[-8, 0, 6, 7, 7, -3, 1, -16, 2, 3, 1, 4, 1, -9, -11, 7, -16, -30, -17, -3, -1, -5, 2, 2, 4, -8, -1, 3, 2, 6, -13, 6, 6, 18, -14, 4, 5, -3, -4, -2, -5, -3, -3, 10, -4, -3, 17, 5, -1, 11, -5, 3, -6, 2, -1, -5, 5, 0, -3, 4, 2, -11, -1, 4, -4, -3, 0, -7, 9, 0, -11, 0, 9, -4, -5, -9, -5, 2, 9, -12, -4, -10, -1, -39, 11, 8, 8, -4, 1, -3, -9, 5, 0, 13, -3, 4, 9, -45, 2, 7, 5, 6, 14, 5, -15, 7, -4, 6, -9, 0, 0, -7, 5, -5, 3, 12, 0, -4, 0, -13, -1, 1, -3, -3] | <73>
[-22, -4, 17, 17, 19, 12, -33, 20, -35, -17, 6, -12, 18, 8, -29, -41, 16, -33, 29, -11, -16, 11, 2, 24, 4, 0, 0, 27, -7, 0, -11, 2, 11, 24, -14, 27, -8, 21, 6, 16, -14, 3, -38, 3, 1, 1, -85, 44, -1, 11, -28, -8, 26, 1, -5, 3, -9, 22, -3, -15, 0, -5, -10, 11, 8, -16, -5, 3, 19, -47, 22, -1, 19, -4, -18, 11, 5, -26, -1, 20, -11, -37, -8, 11, -23, -5, 15, -12, -48, 12, 15, 30, 4, -7, 27, -68, 6, 47, -6, 6, 22, 26, 7, 6, 10, 0, -1, 22, 20, -4, 3, -8, 8, 22, -1, -16, -10, -3, -7, 7, -5, -7, -18, 20] | <79>
[-2, -2, -4, 0, 1, 0, 1, -14, 2, 0, 0, 0, 3, -6, -1, -30, -5, -25, -5, -4, 0, -1, 3, -6, 4, 2, 8, 0, 5, 5, -5, 10, 6, 3, -6, 15, 17, -12, -16, 5, 1, 16, 1, 4, 0, -12, 28, 3, 5, 8, -6, -1, -10, 3, 1, -4, 6, -2, 1, 16, -13, -13, -25, 19, -6, 5, 6, -12, -5, 11, -3, 8, 13, -8, -24, -14, -1, -12, 16, -9, 0, -13, 1, -17, -12, 0, 17, -3, 7, 2, -10, 0, 1, 17, -20, 0, 10, -15, -3, 4, 9, 5, 16, 4, -10, 17, -11, 13, -7, 7, 7, -4, 2, 0, -5, -6, -4, 1, 18, 1, 9, 0, 12, -2] | <73>
[-7, 2, 13, -9, 0, -9, 0, -13, 2, 7, -4, 0, 9, -6, -3, -43, -10, 9, -26, -1, -1, -3, 3, 12, 19, 0, -5, -6, 3, 9, 8, -1, -1, -4, 4, 0, 10, -5, -8, -15, -7, -26, 12, 3, 2, -9, 15, -15, -5, 0, 3, -6, 18, 2, 1, -1, -12, 8, 2, 18, 2, -13, -12, 4, 3, 7, -1, 8, 18, -22, -13, -3, -5, 11, -7, -4, 6, -28, -5, 4, -1, 14, -2, -31, 14, 0, 14, -12, 13, 2, -4, -19, 14, -1, 24, -15, 6, 23, 8, -1, -6, 9, -11, 0, -20, -2, 7, -3, -13, -6, -26, 3, 9, -12, 1, 7, -1, -3, 5, -10, -5, -4, 0, 4] | <73>
[-33, -4, -13, 3, 51, 16, -38, -21, -18, -15, -1, -21, 33, -8, -65, -94, -11, -61, -14, -14, -4, -1, 4, 36, -9, 6, 7, 13, -3, 14, -56, 6, 12, 6, -64, 28, 2, 3, 23, 21, -26, -17, -23, 13, 4, 5, -78, 29, -3, 16, -17, 1, 53, 5, 3, 6, 15, 34, -1, 53, -1, -20, -39, 42, 10, 4, 12, -7, 26, -76, 15, -8, 8, 12, -26, -23, 20, -61, 14, -44, -3, -76, 1, -17, -29, -9, -7, -39, -7, 16, 5, 45, -6, 0, 71, -60, -18, 16, 0, 0, -12, 38, 14, 5, -18, 17, 13, 27, 21, -17, 4, 4, 8, 10, 1, -27, -13, 3, -23, 21, -12, -9, -7, 40] | <79>
[-7, -3, -24, -14, -14, 7, 15, -12, -2, 36, 4, -12, 2, 14, 27, 50, 6, 19, -47, 2, -14, -2, 7, 18, -15, 18, 0, 2, -7, -5, -20, 2, -1, -11, -29, 6, -3, -3, -36, 1, 5, -33, -1, 6, -4, 13, 4, 19, -12, -21, 24, 6, -4, 1, 0, -3, 20, 13, -2, 17, 2, 16, 16, 14, 4, 4, 12, -20, -4, -29, -13, -1, 10, -1, 6, 9, -26, -39, -8, -33, -11, -1, 1, -17, -3, -21, 5, -21, 7, 14, -4, 32, 27, -9, -26, -14, 16, -117, -3, 0, -7, 17, -8, 4, -14, -20, -2, -10, -13, -5, 8, -5, -3, -4, 6, 15, -5, -6, 23, 0, 32, -27, -17, 27] | <73>
[1, 0, -12, -14, -9, 6, 3, -20, 23, 28, 3, -12, 4, 3, 25, 71, -6, 25, -43, 0, -24, -14, 7, 13, -21, 20, 14, -7, -9, -3, -35, -3, -8, -7, -38, 1, -6, -5, -53, -1, -3, -47, 11, -3, -4, 4, 0, 18, -15, -15, 23, -3, -13, -3, -3, -4, 17, 7, 5, 23, 3, 21, 22, 12, 12, 1, 17, -7, 14, -28, -9, 3, 6, 4, -9, 17, -33, -22, -28, -73, -8, 6, -3, -22, -2, -6, 36, -21, 1, 25, -13, 13, 35, 1, -8, -16, 15, -57, 7, 0, 12, 8, -32, 1, -9, -20, 8, -2, -11, -7, -3, -10, 2, -14, 8, 20, -1, -5, 44, -25, 11, -30, -24, 21] | <73>
[-17, -1, 30, -5, 10, 5, -4, -16, 2, 10, -1, -5, -5, -10, 5, -22, -14, -68, -17, 1, -7, 2, 1, 2, 9, -9, -6, -1, -5, 8, 0, 11, -3, -13, -14, 0, -9, -9, -2, 9, -11, -8, 7, 2, -1, 16, -4, 17, 3, 2, 21, -8, 5, 1, -1, -2, -6, -10, -4, 17, 23, 1, -2, 41, 7, 0, -2, -1, 16, -44, -18, -12, -1, 0, -8, -31, 14, -27, 32, 37, -3, 2, 7, -11, -9, 7, -3, -8, -10, 18, 8, -24, -2, -5, -31, 6, -18, -24, 11, 2, 2, 11, -10, 11, -2, -28, 2, -15, -6, 2, -3, 16, 17, 7, 1, -10, -4, 0, -28, 11, 6, -12, -3, 12] | <79>

[-5, -6, -1, -12, 5, -14, 26, -1, 22, 1, -2, 5, 1, 10, -5, -4, 1, 11, 14, -5, 4, -7, -6, -5, 5, 2, -5, 6, -3, 3, -7, -6, -1, 7, -1, 10, -4, -24, -4, 0, 2, 1, 4, -9, 0, -4, 0, 4, 8, 9, 4, 0, -7, 11, 0, -21, 5, -3, 2, 13, -7, -3, -5, 2, 1, -1, 16, -2, 49, -8, 3, 10, -4, 3, 0, 2, 6, 0, 3, -12, 3, -2, 13, 3, 27, 2, 1, 10, -1, 17, -1, 5, -6, 1, 0, -1, 3, 1, 5, -36, -9, -4, 4, -8, -12, 1, -9, 1, -1, -11, 2] | (14)
[-86, -22, -15, -17, 38, 34, 45, -13, 70, 57, -28, 7, -5, 31, 5, -40, -1, 14, 8, -30, 4, -86, -49, -8, 33, 17, -12, -39, 7, 23, -26, -12, -22, 6, -3, 25, 2, -16, -17, 7, 21, -7, 15, -21, -9, -34, 56, -12, 15, 23, -11, -8, -10, -2, 53, -79, 37, -14, 0, 47, -21, 9, -20, 9, 38, -28, 44, -12, 45, -11, 0, 44, -45, 12, -25, 14, 5, 23, 1, -90, 34, -23, -17, 7, 80, -32, 29, 34, -21, 104, -2, 37, 8, -3, 1, 3, 20, -2, 12, -77, -57, -24, 4, -23, -24, 7, 8, 22, 19, -47, 9] | (16)
[-102, -27, -15, -17, 41, 41, 43, -9, 95, 64, -26, 7, -6, 18, 7, -47, -2, 2, 6, -32, 4, -95, -59, -5, 37, 18, -13, -46, 8, 25, -30, -10, -27, 8, -5, 21, 4, -11, -17, 9, 25, -4, 15, -20, -12, -37, 66, -4, 15, 23, -14, -7, -11, -4, 57, -87, 42, -16, 0, 56, -19, 10, -20, 11, 46, -30, 49, -14, 35, -12, 0, 47, -50, 12, -29, 16, 5, 25, 0, -95, 38, -26, -24, 6, 69, -39, 29, 38, -22, 117, -3, 34, 15, -4, 1, 5, 24, -5, 12, -91, -52, -27, 2, -24, -24, 8, 11, 25, 25, -51, 8] | (16)
[21, 20, -4, -26, 12, 1, 54, -23, 15, 35, -28, 2, 1, -19, -36, -24, -4, -31, 9, 32, 19, -32, -49, -13, 29, 8, -17, -16, 33, 12, -5, 2, 1, 19, -9, -6, 15, 18, 5, -1, 14, 14, 14, 21, 7, -15, -22, -14, -9, 5, 15, -7, -5, 32, -8, -47, 25, -21, 16, 20, 6, -18, -21, -6, 19, -41, 33, -13, 41, -34, 2, 15, -8, 0, -20, 6, -11, -15, 2, -76, 22, 3, 1, 5, 79, -15, -14, 22, -8, 35, 2, 20, 0, 4, -1, -9, 33, -18, -5, -24, 48, -41, -3, -11, -17, 14, -4, -4, 6, -8, -5] | (16)
[-107, -63, 7, -39, 40, -51, 32, -60, -51, 32, -61, 23, 10, 70, -26, 15, -6, -127, 66, -45, -2, -22, -22, 27, 4, 0, 8, 81, -4, 38, -60, -6, 29, 6, -22, 19, -15, -102, -7, -20, -48, 44, -12, 8, 8, -33, 65, 36, -29, -12, -23, 24, 40, 1, -28, -73, 17, -35, 7, 37, -8, 16, 18, 15, 62, 70, 71, 16, 87, -4, 18, 55, 23, -22, 15, 6, 65, -13, 21, -8, 28, -7, -25, 2, 94, -31, -10, -1, 9, 39, 14, 4, 23, -10, 1, -9, 31, 14, 13, -107, -53, 17, 8, -19, 20, -12, 64, 2, 33, -33, -21] | (16)
[-33, -3, -4, -17, 22, -6, 41, -13, 29, 21, -21, 9, -6, -12, -11, -24, -4, -8, 14, -10, 21, -48, -42, -7, 31, 7, -12, -17, 16, 12, -9, -4, -7, 16, -8, 4, 8, -27, -6, 1, 11, 5, 10, 5, -2, -19, 9, -3, -3, 13, 5, -2, 1, 23, 7, -43, 23, -11, 6, 30, -6, -9, -18, 1, 26, -11, 37, -13, 68, -26, 3, 26, -16, 0, -21, 10, 2, -7, 8, -58, 18, -2, 6, 3, 71, -15, -1, 30, -7, 49, -2, 16, 2, -2, -1, 0, 20, -12, 2, -35, 2, -26, 5, -16, -18, 7, 4, 4, 9, -30, -2] | (16)
[-90, -29, -7, -26, 32, -21, 34, -6, 23, 10, -25, 18, -12, 7, -8, -22, -5, 2, 33, -44, 30, -39, -45, 0, 30, 5, -2, -3, 3, 9, -18, -5, -5, 16, -11, 16, -7, -30, -8, -2, 2, 1, 7, -7, -9, -25, 39, 15, 2, 25, -7, 9, 5, 10, 11, -68, 28, -8, -4, 39, -13, 1, -19, -5, 25, 15, 41, -16, 120, -21, 5, 43, -15, 0, -11, 7, 29, 17, 9, -50, 13, -3, -2, 8, 91, -18, 5, 41, -9, 46, -5, 16, 1, -2, -2, 0, 8, -1, 8, -68, -31, -4, 18, -26, -22, 7, 10, 9, 24, -48, 1] | (14)
[-41, -15, -13, -19, 32, 24, 53, -22, 88, 51, -21, 11, 0, 22, -4, -40, 1, 32, 19, -16, -1, -78, -34, -10, 23, 17, -15, -30, 13, 28, -20, -15, -19, 4, -2, 25, 0, -23, -17, 4, 17, -6, 15, -26, -4, -28, 42, -11, 20, 21, -1, -5, -14, 2, 33, -67, 32, -12, 1, 44, -20, 6, -16, 11, 29, -31, 49, -8, 44, -11, 2, 34, -33, 10, -15, 11, 8, 23, 1, -69, 29, -22, -11, 10, 87, -23, 22, 21, -18, 81, -2, 30, 2, 0, 0, 0, 18, 0, 11, -74, -48, -20, 7, -23, -23, 6, -6, 15, 13, -39, 11] | (16)
[-79, -48, 5, -35, 39, -37, 49, -62, -16, 36, -54, 20, 15, 68, -25, 8, -2, -106, 64, -23, -3, -18, -15, 15, 7, 7, -1, 64, 2, 39, -59, -15, 22, 2, -12, 23, -9, -94, -4, -18, -42, 33, -4, -10, 11, -29, 45, 30, -6, -4, -17, 20, 19, 0, -22, -69, 26, -31, 7, 29, -12, 9, 13, 27, 38, 47, 61, 18, 69, -4, 14, 45, 16, -11, 16, 6, 53, 4, 17, -1, 19, -12, -10, -3, 83, -25, -2, -5, 8, 38, 12, 5, 13, -6, 1, -8, 27, 13, 15, -110, -56, 21, 9, -20, 9, -9, 40, 11, 24, -22, -12] | (16)
[-34, -9, 0, -9, 12, -23, 17, 5, 14, 10, -7, 7, -1, 6, 2, -13, -2, 35, 10, -20, 11, -20, -16, -1, 12, 2, 1, -5, -6, -2, -4, -1, -3, 11, -4, 6, -4, -14, -5, 3, 5, -1, 3, -2, -5, -5, 13, 5, 0, 14, 1, 1, 4, 15, 6, -18, 11, -1, -1, 17, -10, -3, -9, -2, 11, 10, 16, -11, 58, -11, 2, 15, -9, 2, -6, 3, 9, -9, 4, -22, 5, 1, 7, 2, 35, -2, 3, 22, -4, 21, -2, 8, 0, -1, 0, 1, 1, -3, 4, -29, -17, -6, 6, -11, -11, 2, -5, 3, 4, -24, 2] | (14)
